cols: T R A U H Q L
[ 28.4 -30.2 -40.2  63.5 -19.9 -36.0  10.0] -> zadu
[-45.7   7.0 -29.9 -80.3  54.0  26.1  10.0] -> Fele
[-37.3  35.9   6.6 -46.7 -38.9   1.2  10.0] -> viv
[12.3 -2.2 36.6 -4.8 37.0 25.1 10.0] -> Zelut
[ -9.6  20.8  40.6 -30.5   7.1  24.5  10.0] -> pim
[-20.2   4.4 -12.1 -36.9  10.1  13.0  10.0] -> fufin
[ 11.4 -20.0 -24.0  21.8   8.3 -11.6  10.0] -> pifun
[-19.9  -4.7 -39.9 -20.6   6.3  -7.5  10.0] -> bilu
[ 13.1 -18.9 -14.4  18.3  18.6  -3.7  10.0] -> Vasis
[ 13.5 -18.4 -17.5  22.2  12.1  -7.5  22.1] -> Zoz
[ 24.5   7.1  10.1  -9.6 -30.5  20.8  40.6] -> zikug
[ 24.5  10.0 -30.5  -9.6   7.1  40.6  20.7] -> vumus
gone fufin: [-12.1  13.0 -36.9 -20.2  10.1   4.4]  [10.0]
gone Zoz: [-17.5  13.5  22.1  -7.5 -18.4  12.1]  [22.2]
where: [-12.1]  fufin, 3
down: [-36.0  26.1   1.2  25.1  24.5  13.0 -11.6]  Q
order: [ 10.0  -9.6  20.8  40.6 -30.5   7.1  24.5]  pim
order: [ 10.0  24.5   7.1 -30.5  40.6  20.8  -9.6]  pim
order: [ 10.0  26.1  54.0 -80.3 -29.9   7.0 -45.7]  Fele

cols: E K G N Y Z W C
[ 69.6 -34.1 -32.6   6.4 -34.1  21.3  44.9  37.4] = gozo
[ 69.6 -34.1 -32.6   6.4 -34.1  21.3 -44.1 -24.5] = Nerul
[ 69.6 -34.1 -32.6   6.4 -34.1  21.3  -7.3   7.3] = linil
[ 42.0 -37.9  10.2  56.5 -20.7  74.2  40.2   5.6] = Pafi
[-14.1  -7.3   4.9  -1.6 -14.5  12.9 -14.5 -14.0] = bese
[-26.5  40.7  52.3 -62.4  43.1  -2.4 -21.0 -52.5] = dipov
[-14.1  -7.3   4.9  -1.6 -14.5  12.9  45.8 -13.4] = rugan
gone bese: [-14.5 -14.0  -1.6  12.9 -14.5   4.9  -7.3]  [-14.1]
down: [21.3 21.3 74.2 12.9 -2.4 12.9]  Z
down: [-32.6  10.2   4.9]  G

cols: X F P J
[-54.2  27.8 -64.2  91.3]  Tof
[  4.3  41.5 -69.3   5.1]  pudip
[ 4.3 41.5 -8.2  5.1]  Zubu
[ 27.8 -54.1  91.3 -64.2]  Tuf
[-4.9 11.2 36.3 32.3]  Nelu
down: [ 4.3  4.3 27.8 -4.9]  X
order: [-64.2 -54.1  27.8  91.3]  Tuf
down: [41.5 41.5]  F

cols: rer tarok mopus kof ledab seta Dit
[ 46.6  19.3  14.3 -61.4  68.4  -7.2 -36.4]  zed
[ 33.2  24.6  26.2 -58.5  91.4   5.9 -20.4]  sani
[ 94.1  -9.7  22.7 -15.3  94.2   5.5  -9.8]  lag
[ 11.0  62.2  14.0 -46.8  46.7  -6.2  -6.0]  mipi
[ -6.1  82.9  65.7 -73.7  59.5  -5.4   5.2]  vig
[-13.6  47.7  64.9  -0.8  29.5  36.6  24.5]  zug
gone lag: [ 22.7  -9.7   5.5  -9.8  94.1 -15.3]  [94.2]
gone lag: [ 94.1   5.5  -9.7  22.7  94.2 -15.3]  [-9.8]

cols: zifi Sur vizo kaz Sasob rov gida susi gubis
[ 78.6 -56.6 -86.7  76.0 -76.7   0.4   6.2  48.5 -83.1] : Koba
[  6.2 -83.1   0.4 -76.7 -86.5  78.6 -86.6  76.0  48.5] : por
[-86.5 -76.7 -83.1   6.2   0.4  78.6 -86.5  76.0  48.5] : Tupep
order: [-86.6 -86.5 -83.1 -76.7   0.4   6.2  48.5  76.0  78.6]  por
gone por: [-86.6   6.2 -83.1 -86.5  76.0 -76.7  78.6   0.4]  [48.5]
gone Tupep: [-86.5  78.6  76.0  48.5   6.2 -76.7 -83.1 -86.5]  [0.4]
order: [-86.7 -83.1 -76.7 -56.6   0.4   6.2  48.5  76.0  78.6]  Koba
order: [ 48.5  76.0 -86.5  78.6   0.4   6.2 -83.1 -76.7 -86.5]  Tupep
gone por: [-83.1  78.6   6.2  76.0  48.5 -86.5 -76.7   0.4]  [-86.6]
order: [ 48.5  76.0 -86.6  78.6 -86.5 -76.7   0.4 -83.1   6.2]  por

cols: fuza Gisa zul sobop Lan Babo dosi tagu
[ 84.7 -34.1  38.5  -8.7  46.1  14.7 -41.8 -65.6] = votuf
[-12.7   9.9 -14.7  -0.6 -46.3 -20.9  -7.0  53.0] = Suv
[ 52.9 -12.7   9.9 -46.3  -0.6 -20.9  -7.0 -14.7] = peti
[ 1.5 32.1  1.1 51.4 20.2  0.3  1.3 51.5] = bug
where: [51.5]  bug, 8
gone bug: [20.2 32.1 51.5  1.1  1.5  0.3  1.3]  [51.4]
order: [-65.6 -41.8 -34.1  -8.7  14.7  38.5  46.1  84.7]  votuf
order: [-14.7  -7.0 -20.9  -0.6 -46.3   9.9 -12.7  52.9]  peti

cols: V B D S M
[-33.3  52.8 -49.3   1.4  49.8] = Fev
[-84.3  64.9 -15.1  31.5   3.9] = mag
[-13.9   3.7  20.9  31.6  33.5] = tiz
[-19.7  64.9 -15.1  31.5   3.9] = Tepun
[-16.1  14.2 -11.6  13.7 -55.9] = Fopi
[ -9.6  13.6 -15.3  12.2 -52.4] = losep
down: [ 1.4 31.5 31.6]  S
order: [  3.9 -19.7  64.9 -15.1  31.5]  Tepun
gone mag: [  3.9  31.5 -84.3 -15.1]  [64.9]

cols: vuro dep vog gen genu
[  9.2 -10.4  -5.5   9.3   7.4] -> lalo
[  9.2   9.3  -5.6 -10.4   7.4] -> ruva
[ 10.9  -5.5  -5.6 -10.4   7.4] -> tetuv
gone ruva: [-10.4  -5.6   9.3   7.4]  [9.2]
down: [-5.6 -5.6]  vog
order: [-10.4  10.9  -5.6  -5.5   7.4]  tetuv
order: [-10.4  -5.6   7.4   9.2   9.3]  ruva
down: [-5.5 -5.6]  vog
gone tetuv: [  7.4  -5.5 -10.4  10.9]  [-5.6]

cols: vosi bebaf gefa Riv
[-50.7 -40.9 -41.0   0.7] -> lavuf
[-50.7 -12.4 -20.0 -12.9] -> rirul
[ 17.2   9.7  -3.2 -26.2] -> kamor
[-50.7 -12.4 -20.0   0.7] -> Tad
gone lavuf: [-40.9 -50.7   0.7]  [-41.0]
down: [-40.9 -12.4   9.7]  bebaf

